Below is a small trained network, with its code and all its weights. Each question gives an input and a target symbol and asks what happens when units are switched off, that is, made to give their printed mean instead of their output.

import numpy as np


def w(rows, s, z=0):
    codes = np.array(rows[::2]) - 128.0
    scale = np.full(codes.shape[1], s)
    scale[-1] = z or s
    return codes * scale


def f(y):
    return y / 2 * (1 + np.tanh(0.7978845608 * (y + 0.044715 * y**3)))


def softmax(a):
    e = np.exp(a - a.max(-1, keepdims=True))
    return e / e.sum(-1, keepdims=True)


def log_softmax(a):
    a = a - a.max(-1, keepdims=True)
    return a - np.log(np.exp(a).sum(-1, keepdims=True))


def net(x, mask):
    ids = ['ΦΨαβδεηθλσ'.index(c) for c in x.split()]
    T = len(ids)
    res = E[ids] + P[:T]
    r = res
    for j in range(3):
        rows = slice(3 * j, 3 * j + 3)
        q, k, v = (r @ M[0][rows].T for M in (Q, K, V))
        z = softmax(np.where(np.tri(T) > 0, q @ k.T / 3**0.5, -1e9)) @ v
        o = O[0][rows]
        res = res + np.where(mask[j], z, o[:, -1]) @ o[:, :-1]
    y = f(res @ A[0][:, :-1].T + A[0][:, -1])
    res = res + np.where(mask[3:11], y, B[0][:, -1]) @ B[0][:, :-1]
    return log_softmax(res[-1] @ U[:, :-1].T + U[:, -1])


Q, K, V, O, A, B = {}, {}, {}, {}, {}, {}
E = w([
[140,138,168],'Φ',
[195,71,238],'Ψ',
[184,126,7],'α',
[202,99,96],'β',
[159,125,108],'δ',
[98,163,153],'ε',
[145,143,19],'η',
[148,130,104],'θ',
[222,71,128],'λ',
[187,104,105],'σ',
],0.016)
P = w([
[197,226,120],'0',
[132,146,157],'1',
[247,189,81],'2',
[124,121,154],'3',
[240,161,82],'4',
[113,99,150],'5',
[248,145,91],'6',
[107,75,146],'7',
[248,143,79],'8',
[108,70,144],'9',
],0.017)
Q[0] = w([
[218,89,148],'head 0',
[104,130,151],'head 0',
[5,140,87],'head 0',
[110,89,117],'head 1',
[153,95,188],'head 1',
[154,144,69],'head 1',
[92,136,133],'head 2',
[112,102,103],'head 2',
[63,102,153],'head 2',
],0.023)
K[0] = w([
[81,3,96],'head 0',
[119,143,178],'head 0',
[249,245,128],'head 0',
[54,80,103],'head 1',
[184,45,146],'head 1',
[114,142,58],'head 1',
[148,151,132],'head 2',
[165,171,71],'head 2',
[161,178,174],'head 2',
],0.015)
V[0] = w([
[250,161,76],'head 0',
[191,78,190],'head 0',
[173,117,104],'head 0',
[149,49,166],'head 1',
[138,168,163],'head 1',
[243,126,134],'head 1',
[119,65,93],'head 2',
[201,182,142],'head 2',
[139,59,123],'head 2',
],0.011)
O[0] = w([
[124,2,108,158],'head 0',
[235,124,219,206],'head 0',
[149,61,113,140],'head 0',
[83,175,116,159],'head 1',
[69,71,96,150],'head 1',
[81,129,73,254],'head 1',
[160,59,72,108],'head 2',
[192,181,149,183],'head 2',
[146,114,134,131],'head 2',
],0.0079,0.018)
A[0] = w([
[163,103,88,109],'neuron 0',
[200,129,32,140],'neuron 1',
[55,60,73,189],'neuron 2',
[69,91,192,108],'neuron 3',
[54,114,210,165],'neuron 4',
[174,66,127,111],'neuron 5',
[91,151,115,254],'neuron 6',
[20,43,254,121],'neuron 7',
],0.01,0.012)
B[0] = w([
[128,155,189,168],'neuron 0',
[90,104,147,254],'neuron 1',
[245,112,98,180],'neuron 2',
[99,100,167,141],'neuron 3',
[54,135,102,173],'neuron 4',
[72,149,204,196],'neuron 5',
[92,165,34,187],'neuron 6',
[75,102,145,184],'neuron 7',
],0.011)
U = w([
[86,229,113,236],'Φ',
[83,159,211,124],'Ψ',
[191,111,91,80],'α',
[255,195,175,12],'β',
[162,183,117,253],'δ',
[59,78,128,172],'ε',
[189,84,138,14],'η',
[137,148,123,178],'θ',
[141,125,152,126],'λ',
[142,134,128,189],'σ',
],0.0088,0.0038)

Each question gives the input, a string of symbols that net reads in full, and the target symbol t.
The units are the heads (3 rows each of Q, K, V and O) and the neurons (one row each of A and B). Each row of codes is followed by its name. A weight is (code - 128) times the scale printed after its matrix; where a second scale follows, it is the last column's (O, A, B and U).
mask holds one flag per unit, heads first, then neurons. A switched-off unit (its flag False) gives its mean, the last column of its rows in O or B, instead of its output. The means were averaged over made-up inputs and are rounded, as every weight is.
A unit's drop is (log p(t) with every unit on - log p(t) with that unit switched off) / (log p(t) with every unit on - log p(t) with every unit switched off).
The circuit of an input: a set's keep is (log p(t) with only the set's units on - log p(t) with every unit switched off) / (log p(t) with every unit on - log p(t) with every unit switched off). Starting from all 11 units, units are removed one at a time, each time the one whose removal leaves the highest keep (on an exact tie, the one counted first), for as long as the keep stays at least 0.8.
units of the circuit, in order: the units of the circuit, biggest drop first
most important unit: the unit with the biggest drop
top k neurons: the k neurons with the biggest drops, biggest first
which heads matter: for each layer, one digit per head in row order, 1 if its drop is at least 0.15 and else 0, layers parted by /
drop when u is switched off: that unit's drop, to one decimal
input ε Ψ η η η η, target α: units of the circuit, in order : [neuron 2; head 0]
input η ε α β Ψ Ψ ε η ε, target α: units of the circuit, in order : [head 0; neuron 2; head 2]
input ε η Ψ, target α: units of the circuit, in order : [head 0; neuron 2; head 1; head 2]
input ε λ δ, target Ψ: top 4 neurons : [neuron 5; neuron 1; neuron 2; neuron 0]
input Ψ η Φ Ψ Ψ ε β, target Φ: which heads matter : 100
input ε Ψ α η ε, target α: units of the circuit, in order : [head 0; neuron 2; head 2; neuron 5]
input Φ ε δ η Ψ Ψ α, target β: which heads matter : 110
input θ Φ θ λ Ψ, target Ψ: units of the circuit, in order : [neuron 5; neuron 2]
input Φ α Ψ Ψ Ψ Ψ δ λ σ, target Ψ: most important unit : neuron 5
input σ ε ε Ψ ε, target β: top 2 neurons : [neuron 4; neuron 7]
input ε η η, target α: units of the circuit, in order : [head 0; neuron 2]
input Ψ Ψ ε σ η Φ Φ λ α, target Ψ: top 4 neurons : [neuron 5; neuron 1; neuron 0; neuron 2]
input α Ψ Φ α α, target η: which heads matter : 111
input λ Ψ η ε Ψ Ψ Ψ ε η, target Φ: top neuron : [neuron 2]
input α α ε λ Φ, target Ψ: which heads matter : 111
input Ψ Ψ ε η Φ ε Ψ ε Ψ, target Φ: which heads matter : 110
input θ Ψ θ, target β: which heads matter : 100
input η Φ Ψ σ σ σ β, target Ψ: units of the circuit, in order : [neuron 5; neuron 1; neuron 0; neuron 2]
input δ Ψ σ ε Ψ Φ, target Φ: which heads matter : 100
input ε Ψ α ε δ, target Φ: top 2 neurons : [neuron 2; neuron 6]
input Φ ε ε ε, target ε: which heads matter : 110
input Φ Ψ Ψ Ψ Ψ ε Φ η Ψ, target α: which heads matter : 111
input Ψ Ψ η Ψ ε η, target η: most important unit : neuron 2
input Φ ε Ψ ε, target ε: top 3 neurons : [neuron 7; neuron 4; neuron 3]
input α ε Ψ ε Ψ ε α, target Φ: top 2 neurons : [neuron 2; neuron 1]
input Ψ β Ψ η Ψ δ Ψ ε λ, target Φ: top 2 neurons : [neuron 2; neuron 6]
input Ψ Ψ Ψ η η δ Ψ Ψ σ, target β: most important unit : head 0
input β σ Ψ Ψ σ λ Ψ ε ε, target Φ: top 2 neurons : [neuron 6; neuron 2]
input η Ψ Ψ Ψ Φ θ Ψ Ψ Ψ η, target η: drop when neuron 5 is switched off : 0.0
